Below are the code and all the weights of a small trained network. Each question names an input and a target symbol and asks about switching units off, where a switched-off unit gives its printed mean instead of its output.

import numpy as np


def w(rows, s, z=0):
    codes = np.array(rows[::2]) - 128.0
    scale = np.full(codes.shape[1], s)
    scale[-1] = z or s
    return codes * scale


def norm(h):
    return h / np.sqrt((h * h).mean(-1, keepdims=True) + 1e-5)


def softmax(a):
    e = np.exp(a - a.max(-1, keepdims=True))
    return e / e.sum(-1, keepdims=True)


def log_softmax(a):
    a = a - a.max(-1, keepdims=True)
    return a - np.log(np.exp(a).sum(-1, keepdims=True))


def net(x, mask):
    ids = ['ΓΘΩζηλμξφ'.index(c) for c in x.split()]
    T = len(ids)
    res = E[ids] + P[:T]
    u = 0
    for l in range(3):
        r = norm(res)
        for j in range(2):
            rows = slice(2 * j, 2 * j + 2)
            q, k, v = (r @ M[l][rows].T for M in (Q, K, V))
            z = softmax(np.where(np.tri(T) > 0, q @ k.T / 2**0.5, -1e9)) @ v
            o = O[l][rows]
            res = res + np.where(mask[u + j], z, o[:, -1]) @ o[:, :-1]
        u += 2
    return log_softmax(norm(res)[-1] @ U[:, :-1].T + U[:, -1])


Q, K, V, O = {}, {}, {}, {}
E = w([
[155,149,154],'Γ',
[177,119,176],'Θ',
[90,102,168],'Ω',
[78,188,123],'ζ',
[73,177,128],'η',
[121,140,2],'λ',
[135,138,88],'μ',
[166,68,144],'ξ',
[140,155,97],'φ',
],0.029)
P = w([
[254,170,106],'0',
[168,127,109],'1',
[115,80,89],'2',
[113,81,106],'3',
[122,86,108],'4',
[132,99,115],'5',
[136,130,116],'6',
[135,157,115],'7',
],0.0063)
Q[0] = w([
[163,184,174],'0.h0',
[81,168,134],'0.h0',
[168,93,111],'0.h1',
[127,254,91],'0.h1',
],0.011)
K[0] = w([
[155,162,219],'0.h0',
[140,64,180],'0.h0',
[94,142,250],'0.h1',
[143,174,104],'0.h1',
],0.011)
V[0] = w([
[86,143,75],'0.h0',
[126,2,60],'0.h0',
[237,34,52],'0.h1',
[113,110,27],'0.h1',
],0.0053)
O[0] = w([
[101,137,140,151],'0.h0',
[99,219,111,33],'0.h0',
[133,66,98,7],'0.h1',
[2,27,151,159],'0.h1',
],0.0099,0.0021)
Q[1] = w([
[188,31,131],'1.h0',
[255,165,208],'1.h0',
[93,106,86],'1.h1',
[170,2,116],'1.h1',
],0.0066)
K[1] = w([
[122,158,21],'1.h0',
[254,167,94],'1.h0',
[231,76,139],'1.h1',
[95,43,190],'1.h1',
],0.0084)
V[1] = w([
[179,87,165],'1.h0',
[105,156,215],'1.h0',
[199,242,2],'1.h1',
[207,169,80],'1.h1',
],0.0068)
O[1] = w([
[10,55,103,63],'1.h0',
[38,104,113,247],'1.h0',
[37,3,15,253],'1.h1',
[14,97,227,151],'1.h1',
],0.0058,0.0023)
Q[2] = w([
[169,119,168],'2.h0',
[162,120,108],'2.h0',
[72,87,143],'2.h1',
[111,111,3],'2.h1',
],0.018)
K[2] = w([
[160,155,75],'2.h0',
[185,121,166],'2.h0',
[90,122,108],'2.h1',
[156,143,8],'2.h1',
],0.018)
V[2] = w([
[135,87,187],'2.h0',
[218,195,1],'2.h0',
[33,113,137],'2.h1',
[145,186,50],'2.h1',
],0.013)
O[2] = w([
[58,255,179,122],'2.h0',
[52,85,87,2],'2.h0',
[229,242,167,226],'2.h1',
[141,26,162,146],'2.h1',
],0.0078,0.0056)
U = w([
[27,88,154,73],'Γ',
[99,54,243,4],'Θ',
[156,218,160,209],'Ω',
[172,96,105,140],'ζ',
[42,113,137,3],'η',
[140,142,3,196],'λ',
[89,123,34,192],'μ',
[148,84,136,5],'ξ',
[124,108,48,49],'φ',
],0.015,0.0049)

Each question gives the input, a string of symbols that net reads in full, and the target symbol t.
The units are the heads (2 rows each of Q, K, V and O). Each row of codes is followed by its name. A weight is (code - 128) times the scale printed after its matrix; where a second scale follows, it is the last column's (O and U).
mask holds one flag per head, layer by layer. A switched-off head (its flag False) gives its mean, the last column of its rows in O, instead of its output. The means were averaged over made-up inputs and are rounded, as every weight is.
A unit's drop is (log p(t) with every unit on - log p(t) with that unit switched off) / (log p(t) with every unit on - log p(t) with every unit switched off).
The circuit of an input: a set's keep is (log p(t) with only the set's units on - log p(t) with every unit switched off) / (log p(t) with every unit on - log p(t) with every unit switched off). Starting from all 6 units, units are removed one at a time, each time the one whose removal leaves the highest keep (on an exact tie, the one counted first), for as long as the keep stays at least 0.8.
circuit, biggest first: the units of the circuit, biggest drop first
unit that matters most: the unit with the biggest drop
heads that matter: for each layer, one digit per head in row order, 1 if its drop is at least 0.15 and else 0, layers parted by /
drop when u is switched off: that unit's drop, to one decimal
input η Θ Γ, target Γ: heads that matter : 01 / 00 / 11
input μ Ω φ, target Ω: unit that matters most : 2.h0
input Θ η Θ, target Θ: circuit, biggest first : (2.h1; 0.h1; 2.h0; 1.h1)
input Ω η φ, target Ω: heads that matter : 01 / 10 / 10
input η η Ω η η φ λ Γ, target λ: heads that matter : 00 / 00 / 11
input η η ξ Γ, target Γ: circuit, biggest first : (2.h1; 2.h0)
input Ω η η μ μ ζ Ω, target Ω: heads that matter : 00 / 00 / 01
input μ Ω η, target Γ: heads that matter : 01 / 10 / 01
input Ω η Γ φ η μ, target Ω: heads that matter : 11 / 11 / 10
input Ω η Γ ζ μ Ω ζ, target Γ: heads that matter : 00 / 00 / 01
input μ Ω ζ, target Γ: heads that matter : 01 / 10 / 01
input Θ Θ Ω ξ, target Ω: heads that matter : 00 / 01 / 00
input η η λ η η, target Θ: drop when 2.h0 is switched off : 0.3
input η Γ Θ, target Θ: drop when 2.h0 is switched off : 0.5
input φ η Ω μ η η Ω μ, target Ω: drop when 1.h1 is switched off : 0.1
